Here is a tiny trained network, its code and every weight. The questions are about switching its units off for an input and a class, where a switched-off unit gives its printed mean instead of its output.

import numpy as np


def w(rows, s, z=0):
    codes = np.array(rows[::2]) - 128.0
    scale = np.full(codes.shape[1], s)
    scale[-1] = z or s
    return codes * scale


def norm(h):
    return h / np.sqrt((h * h).mean(-1, keepdims=True) + 1e-5)


def f(y):
    return y / 2 * (1 + np.tanh(0.7978845608 * (y + 0.044715 * y**3)))


def log_softmax(a):
    a = a - a.max(-1, keepdims=True)
    return a - np.log(np.exp(a).sum(-1, keepdims=True))


def net(x, mask):
    res = np.array(x, float).reshape(1, 5) / 4 @ E
    u = 0
    for l in range(2):
        y = f(norm(res) @ A[l][:, :-1].T + A[l][:, -1])
        res = res + np.where(mask[u : u + 8], y, B[l][:, -1]) @ B[l][:, :-1]
        u += 8
    return log_softmax(norm(res)[-1] @ U[:, :-1].T + U[:, -1])


A, B = {}, {}
E = w([
[230,84,93,177,187,193,176,110,147],'x0',
[130,159,83,160,168,144,48,146,2],'x1',
[178,98,248,190,38,106,158,149,46],'x2',
[116,28,171,20,199,148,166,136,55],'x3',
[86,169,130,164,174,104,221,131,107],'x4',
],0.0058)
A[0] = w([
[196,77,122,86,64,199,32,123,156,27],'0.n1',
[144,174,90,167,80,144,137,108,143,3],'0.n2',
[207,138,101,148,158,153,178,131,123,27],'0.n3',
[138,77,151,124,113,118,168,146,216,54],'0.n4',
[130,110,96,134,104,162,138,92,103,2],'0.n5',
[176,172,121,152,194,132,61,114,51,36],'0.n6',
[244,133,96,131,131,189,167,97,128,25],'0.n7',
[89,189,112,166,164,129,254,175,97,49],'0.n8',
],0.0079,0.0051)
B[0] = w([
[122,149,131,120,121,91,133,10,102,234],'0.n1',
[161,176,145,127,153,131,124,139,138,138],'0.n2',
[43,106,168,161,130,115,78,110,151,163],'0.n3',
[91,141,75,147,87,203,133,144,51,226],'0.n4',
[113,92,175,112,110,155,139,144,107,65],'0.n5',
[87,127,92,138,67,186,155,138,107,250],'0.n6',
[61,46,159,174,146,120,67,177,187,208],'0.n7',
[137,109,135,119,102,113,81,13,115,209],'0.n8',
],0.013,0.0023)
A[1] = w([
[13,177,160,72,71,28,87,168,108,2],'1.n1',
[67,147,70,129,44,226,164,137,82,65],'1.n2',
[198,189,84,207,121,77,92,176,185,129],'1.n3',
[117,113,168,81,58,178,222,98,254,69],'1.n4',
[152,128,16,100,204,165,153,120,196,76],'1.n5',
[144,35,142,30,214,133,150,168,66,115],'1.n6',
[227,79,201,207,77,127,176,152,96,110],'1.n7',
[18,98,158,136,120,87,58,162,174,89],'1.n8',
],0.0079,0.0068)
B[1] = w([
[99,2,94,186,211,185,81,121,235,180],'1.n1',
[193,47,103,142,114,97,244,164,140,244],'1.n2',
[170,96,218,79,155,206,212,120,114,225],'1.n3',
[120,149,58,200,98,197,96,131,19,192],'1.n4',
[103,127,165,76,110,13,72,204,83,229],'1.n5',
[180,214,167,203,89,179,157,117,194,252],'1.n6',
[73,172,47,25,203,55,65,184,162,232],'1.n7',
[199,77,197,155,141,70,172,176,70,185],'1.n8',
],0.0093,0.0041)
U = w([
[92,51,142,179,158,152,93,152,180,142],'0',
[111,124,39,143,71,185,164,167,65,133],'1',
[114,143,127,101,107,103,111,7,114,253],'2',
[124,168,111,51,143,46,97,209,131,95],'3',
[193,200,187,124,127,188,174,133,166,71],'4',
[176,76,138,111,125,82,178,108,127,111],'5',
],0.021,0.0052)

Each question gives the input, the list of numbers given to net, and the class t.
The units are the neurons (one row each of A and B). Each row of codes is followed by its name. A weight is (code - 128) times the scale printed after its matrix; where a second scale follows, it is the last column's (A, B and U).
mask holds one flag per neuron, layer by layer. A switched-off neuron (its flag False) gives its mean, the last column of its row in B, instead of its output. The means were averaged over made-up inputs and are rounded, as every weight is.
A unit's drop is (log p(t) with every unit on - log p(t) with that unit switched off) / (log p(t) with every unit on - log p(t) with every unit switched off).
The circuit of an input: a set's keep is (log p(t) with only the set's units on - log p(t) with every unit switched off) / (log p(t) with every unit on - log p(t) with every unit switched off). Starting from the 12 units with the biggest drops (on a tie, the unit counted first), units are removed one at a time, each time the one whose removal leaves the highest keep (on an exact tie, the one counted first), for as long as the keep stays at least 0.8.
units of the circuit, in order: the units of the circuit, biggest drop first
most important unit: the unit with the biggest drop
top k neurons: the k neurons with the biggest drops, biggest first
k most important neurons of layer l: the k neurons of layer l with the biggest drops, biggest first
input [-2,7,8,-8,5], class 3: top 4 neurons => (1.n7 0.n4 1.n6 1.n4)
input [1,-2,-8,-3,-2], class 3: units of the circuit, in order => (1.n5)
input [6,-1,7,8,-1], class 4: top 2 neurons => (1.n6 1.n5)
input [-4,7,-6,5,-8], class 2: top 3 neurons => (0.n1 0.n4 1.n4)
input [3,7,6,8,2], class 4: top 3 neurons => (1.n6 0.n4 1.n4)
input [6,-7,2,7,4], class 1: top 3 neurons => (1.n4 0.n4 1.n3)
input [-4,3,4,-7,-7], class 2: top 3 neurons => (0.n1 1.n6 1.n2)
input [-4,3,5,3,4], class 3: top 4 neurons => (1.n7 0.n3 0.n1 0.n7)
input [8,-8,0,-2,-2], class 0: 3 most important neurons of layer 0 => (0.n7 0.n3 0.n6)
input [-4,3,2,7,-6], class 4: top 2 neurons => (1.n6 0.n8)
input [-1,-6,3,8,-4], class 4: top 2 neurons => (1.n6 0.n6)
input [8,-1,7,6,7], class 0: units of the circuit, in order => (0.n7 0.n3)
input [-4,4,5,2,1], class 3: 4 most important neurons of layer 0 => (0.n3 0.n4 0.n7 0.n1)
input [8,-3,-2,-5,0], class 0: most important unit => 0.n7
input [5,-6,3,0,6], class 1: top 4 neurons => (0.n4 0.n1 1.n4 1.n1)
input [-7,-8,-3,7,7], class 1: top 3 neurons => (1.n4 0.n7 0.n3)
input [-4,5,-4,6,-6], class 2: top 2 neurons => (0.n1 0.n4)
input [-5,-5,-3,-4,6], class 2: 3 most important neurons of layer 0 => (0.n8 0.n7 0.n6)
input [2,3,-8,-8,5], class 3: 2 most important neurons of layer 1 => (1.n5 1.n6)
input [-5,1,4,7,8], class 2: units of the circuit, in order => (0.n8)
input [-6,5,-2,-7,5], class 4: 3 most important neurons of layer 1 => (1.n3 1.n5 1.n7)
input [-6,0,5,-7,0], class 4: 3 most important neurons of layer 0 => (0.n7 0.n2 0.n3)
input [3,-2,-7,-6,3], class 3: 2 most important neurons of layer 1 => (1.n5 1.n6)
